Below is a small trained network, with its code and all its weights. Each question gives an input and a target symbol and asks what happens when units are switched off, that is, made to give their printed mean instead of their output.

import numpy as np


def w(rows, s, z=0):
    codes = np.array(rows[::2]) - 128.0
    scale = np.full(codes.shape[1], s)
    scale[-1] = z or s
    return codes * scale


def f(y):
    return y / 2 * (1 + np.tanh(0.7978845608 * (y + 0.044715 * y**3)))


def softmax(a):
    e = np.exp(a - a.max(-1, keepdims=True))
    return e / e.sum(-1, keepdims=True)


def log_softmax(a):
    a = a - a.max(-1, keepdims=True)
    return a - np.log(np.exp(a).sum(-1, keepdims=True))


def net(x, mask):
    ids = ['αβγζθμξσφψω'.index(c) for c in x.split()]
    T = len(ids)
    res = E[ids] + P[:T]
    r = res
    for j in range(3):
        rows = slice(2 * j, 2 * j + 2)
        q, k, v = (r @ M[0][rows].T for M in (Q, K, V))
        z = softmax(np.where(np.tri(T) > 0, q @ k.T / 2**0.5, -1e9)) @ v
        o = O[0][rows]
        res = res + np.where(mask[j], z, o[:, -1]) @ o[:, :-1]
    y = f(res @ A[0][:, :-1].T + A[0][:, -1])
    res = res + np.where(mask[3:15], y, B[0][:, -1]) @ B[0][:, :-1]
    return log_softmax(res[-1] @ U[:, :-1].T + U[:, -1])


Q, K, V, O, A, B = {}, {}, {}, {}, {}, {}
E = w([
[62,136,65,146,37],'α',
[172,159,139,175,194],'β',
[47,149,127,14,54],'γ',
[163,134,149,71,85],'ζ',
[25,117,190,154,214],'θ',
[145,113,229,226,52],'μ',
[163,88,154,46,115],'ξ',
[157,114,168,71,209],'σ',
[180,75,186,42,50],'φ',
[116,3,76,78,158],'ψ',
[191,96,49,165,84],'ω',
],0.019)
P = w([
[54,3,227,176,172],'0',
[86,7,194,172,149],'1',
[110,28,168,173,138],'2',
[129,54,157,146,143],'3',
[148,78,140,140,152],'4',
[156,99,123,124,162],'5',
[173,121,98,118,161],'6',
[181,139,79,105,170],'7',
[197,157,56,97,178],'8',
[205,185,41,97,189],'9',
[204,139,120,99,183],'10',
],0.0068)
Q[0] = w([
[113,188,118,165,117],'head 1',
[95,110,96,141,112],'head 1',
[142,90,116,143,148],'head 2',
[61,120,130,128,151],'head 2',
[150,116,115,138,111],'head 3',
[179,126,128,5,54],'head 3',
],0.027)
K[0] = w([
[51,151,198,170,105],'head 1',
[9,137,94,173,97],'head 1',
[217,88,135,156,141],'head 2',
[82,78,111,114,152],'head 2',
[155,119,15,169,127],'head 3',
[153,172,24,70,168],'head 3',
],0.014)
V[0] = w([
[169,198,207,103,86],'head 1',
[176,129,169,98,120],'head 1',
[54,254,123,128,134],'head 2',
[193,128,66,160,211],'head 2',
[50,6,73,82,190],'head 3',
[183,98,36,171,104],'head 3',
],0.0079)
O[0] = w([
[117,81,185,150,67,71],'head 1',
[193,70,254,126,90,144],'head 1',
[85,132,220,151,114,10],'head 2',
[134,157,124,148,137,114],'head 2',
[155,222,95,102,125,233],'head 3',
[128,83,37,128,113,168],'head 3',
],0.0085,0.011)
A[0] = w([
[164,107,115,255,201,127],'neuron 1',
[146,115,91,160,226,138],'neuron 2',
[118,88,137,96,84,129],'neuron 3',
[50,30,83,122,91,138],'neuron 4',
[158,144,235,21,119,138],'neuron 5',
[69,167,176,58,185,131],'neuron 6',
[211,78,175,111,175,112],'neuron 7',
[69,187,190,153,173,129],'neuron 8',
[133,122,247,156,192,245],'neuron 9',
[200,147,206,186,41,130],'neuron 10',
[187,71,191,210,177,124],'neuron 11',
[230,133,121,121,13,136],'neuron 12',
],0.0097,0.013)
B[0] = w([
[145,165,170,6,119,172],'neuron 1',
[145,66,203,127,80,240],'neuron 2',
[170,98,105,70,94,159],'neuron 3',
[104,205,124,95,142,181],'neuron 4',
[92,182,249,215,95,229],'neuron 5',
[175,52,36,60,83,154],'neuron 6',
[210,138,114,193,72,193],'neuron 7',
[164,98,189,123,180,140],'neuron 8',
[94,120,15,215,148,227],'neuron 9',
[35,54,185,106,134,183],'neuron 10',
[113,244,162,2,144,177],'neuron 11',
[113,95,130,123,208,245],'neuron 12',
],0.0091,0.012)
U = w([
[89,181,91,142,82,165],'α',
[154,218,175,92,152,132],'β',
[128,152,142,87,8,4],'γ',
[112,128,134,149,143,149],'ζ',
[97,117,121,160,150,77],'θ',
[64,131,152,88,153,75],'μ',
[116,138,138,127,98,83],'ξ',
[165,151,119,180,60,129],'σ',
[99,121,130,152,94,167],'φ',
[141,87,109,89,118,187],'ψ',
[154,93,188,112,95,21],'ω',
],0.013,0.0039)

Each question gives the input, a string of symbols that net reads in full, and the target symbol t.
The units are the heads (2 rows each of Q, K, V and O) and the neurons (one row each of A and B). Each row of codes is followed by its name. A weight is (code - 128) times the scale printed after its matrix; where a second scale follows, it is the last column's (O, A, B and U).
mask holds one flag per unit, heads first, then neurons. A switched-off unit (its flag False) gives its mean, the last column of its rows in O or B, instead of its output. The means were averaged over made-up inputs and are rounded, as every weight is.
A unit's drop is (log p(t) with every unit on - log p(t) with that unit switched off) / (log p(t) with every unit on - log p(t) with every unit switched off).
The circuit of an input: a set's keep is (log p(t) with only the set's units on - log p(t) with every unit switched off) / (log p(t) with every unit on - log p(t) with every unit switched off). Starting from the 12 units with the biggest drops (on a tie, the unit counted first), units are removed one at a time, each time the one whose removal leaves the highest keep (on an exact tie, the one counted first), for as long as the keep stays at least 0.8.
units of the circuit, in order: the units of the circuit, biggest drop first
top k neurons: the k neurons with the biggest drops, biggest first
which heads matter: for each layer, one digit per head in row order, 1 if its drop is at least 0.15 and else 0, layers parted by /
drop when u is switched off: that unit's drop, to one decimal
input ζ α ψ ψ ζ, target β: units of the circuit, in order : head 3; neuron 9
input ψ ψ ω α φ, target ψ: units of the circuit, in order : head 3; neuron 12
input α ψ ξ γ ω ξ ω φ θ, target ψ: which heads matter : 000
input γ ψ ξ, target β: units of the circuit, in order : head 3
input α ζ φ μ ω, target ψ: which heads matter : 000
input α ψ θ ζ ψ β φ, target β: units of the circuit, in order : head 3; neuron 2
input ω ω φ ψ φ φ θ ξ, target σ: top 2 neurons : neuron 7; neuron 11
input θ β θ, target θ: units of the circuit, in order : neuron 9; head 2
input ω φ ζ, target ψ: units of the circuit, in order : head 3; neuron 5
input ω θ ζ ψ ψ ψ φ ξ, target β: top 2 neurons : neuron 9; neuron 2
input ω γ α ζ ξ σ, target σ: top 2 neurons : neuron 7; neuron 9
input σ ω φ φ, target ψ: which heads matter : 011
input ψ ζ ψ ψ ψ μ γ α ξ, target σ: which heads matter : 101
input φ φ ω σ φ σ ψ φ σ ω ξ, target ψ: units of the circuit, in order : head 3
input σ ξ μ, target μ: drop when neuron 10 is switched off : 0.5
input μ φ α φ θ ω ω ξ, target ψ: drop when head 3 is switched off : 1.4
input α ω φ α ψ φ φ μ, target μ: drop when head 1 is switched off : 0.1
